[[-75, 65, 44, -65, 25, -44, -49], [80, -53, -63, 66, -53, 56, 75], [-26, -16, 20, -22, 33, 41, -20]] gives 33
[[-4, 1, 0, 1, 0], [87, -28, -5, -26, 3], [-73, 24, 4, 22, -2]] gives 4
[[85, 73, 71, -68], [90, -64, -61, -54], [-94, 58, 58, 57]] gives 58
[[30, -21, 10, 30], [-53, 56, -11, -28], [87, -16, 10, 38]] gives -16
[[-94, -64, -18, -60, -55, -50], [13, -37, 39, -38, -40, -38], [47, -64, 95, -67, -78, -83]] gives -67
[[46, -50, 82, 9, -23, 13], [13, 39, -36, 57, -90, 86], [26, -26, 16, -41, -41, -6]] gives -41
[[39, -23, 14, 12, 15], [-27, 71, 48, 71, 48], [22, -89, -58, -81, -56]] gives -58
[[-3, -36, -56, -4, -80], [-3, -13, -12, -9, -54], [-10, -42, 3, -13, -39]] gives 3
---
[ 30 -46  14  93  -3 -61] value -61

[[ 43  28 -66  51 -51]
 [ 60   4 -81  38 -28]
 [ 56  12 -79  42 -36]] value -36

[-76  58  38  57  52  50 -78] value -78

[[ 92 -43  92  42]
 [-44   0 -65 -30]] value -30

[[ -34   95  -46 -101  -21  -43]
 [  74   33  -41  -94   98   87]] value 87

[-100  -14   57   99  -17] value -17
---
array([[128, 129,  71,  94],
       [122, 146,  56, 207]]) gives 94, 122

array([[6043, 5306, 6143, 5219, 5064, 6353, 5415],
       [5710, 4059, 3755, 2342, 4566, 8989, 5099]]) gives 5415, 5710

array([95, 91, 23, 67, 37, 98, 20]) gives 20, 95

array([[14, 96, 13, 37, 70],
       [64,  5, 38, 58, 81],
       [93, 20, 38, 71, 71]]) gives 70, 93

array([[7, 7, 4, 5, 4],
       [1, 2, 5, 4, 4]]) gives 4, 1

array([3900, 1111, 1492, 4536, 1004, 8290, 6177]) gives 6177, 3900

array([[143, 178, 126, 104,  45],
       [144, 197, 177, 155,  48]]) gives 45, 144

array([[-22,  -5,   2,   4, -26,  -8, -19],
       [-13,  31,  36,  12, -12,   0,  -6]]) gives -19, -13

array([[-899,  593, -940, -866],
       [ 678, -921, -408,  740],
       [-326,  617,  745, -305]]) gives -866, -326

array([[2, 8, 8, 5, 1, 6],
       [3, 6, 6, 4, 2, 4]]) gives 6, 3
---
[-90  43 -23 -51] >> -23

[[-13 -72  96 -67]
 [ -6   2  89 -74]] >> 96

[[ 24  40  19  38]
 [ 49  27 -81  10]] >> 19

[[  0 -15  30   3]
 [-93 -40 -76  74]
 [-13  32 -27   6]] >> 30

[103  37  76 -58] >> 76

[ 87 -18  -2  28] >> -2
---
((3.87, 12.28, -4.25, 7.14, -6.02, -17.64, 7.49), (4.01, 12.37, -8.59, 9.66, -5.84, -19.79, 8.96)) ⇒ 3.87, 8.96
((-38.86, -43.37, -73.01, -118.04), (47.11, 54.18, 67.38, 108.01), (54.38, 53.00, 91.70, 116.85)) ⇒ -38.86, 116.85
(145.3, 16.4, -140.5, -64.6) ⇒ 145.3, -64.6
(7.435, 10.941, 8.053, -11.304, 16.724) ⇒ 7.435, 16.724
((-136.7, -53.7, -11.1, 2.9, 236.5, -94.0, 45.6), (-111.7, -186.9, -79.6, -53.9, -45.7, -17.6, -21.0), (75.7, 34.8, -87.6, 23.5, 36.2, 23.8, 34.2)) ⇒ -136.7, 34.2
((2.24, 0.07, 0.94, -0.42, 2.24, 1.36), (0.07, 0.36, 2.36, 0.88, 0.07, -0.80), (1.50, -2.10, -0.39, -0.77, 1.50, -0.34)) ⇒ 2.24, -0.34
---
[-103  -60   42   19] ==> 19
[ 36  84  73 -87] ==> -87
[-16  39  56 -85] ==> -85
[-30  52 -36 -94] ==> -94
[-86 -89 -16  -8] ==> -8
[ 32 -75  42 -65] ==> -65
---
[[ 52  -1  48  29   9]
 [ 56   8  25  15   0]
 [ 16   9   6 -42 -75]] ans = 6

[ 21 -25 -49  32 -84  -7 -14] ans = -84

[  7 -20  80  68  61] ans = 80

[[-63 -15 -59  -8  16 -34  83]
 [ 85 -38   0  -2 -80  33  66]] ans = -80

[-80   5  63 -39 -13] ans = 63

[ 12  16  63   3  -6 -84 -63] ans = -6

[ 0 -3 78 11  3 -4 -6] ans = 3

[101 -51  16 -35 -67  11 -48] ans = -67
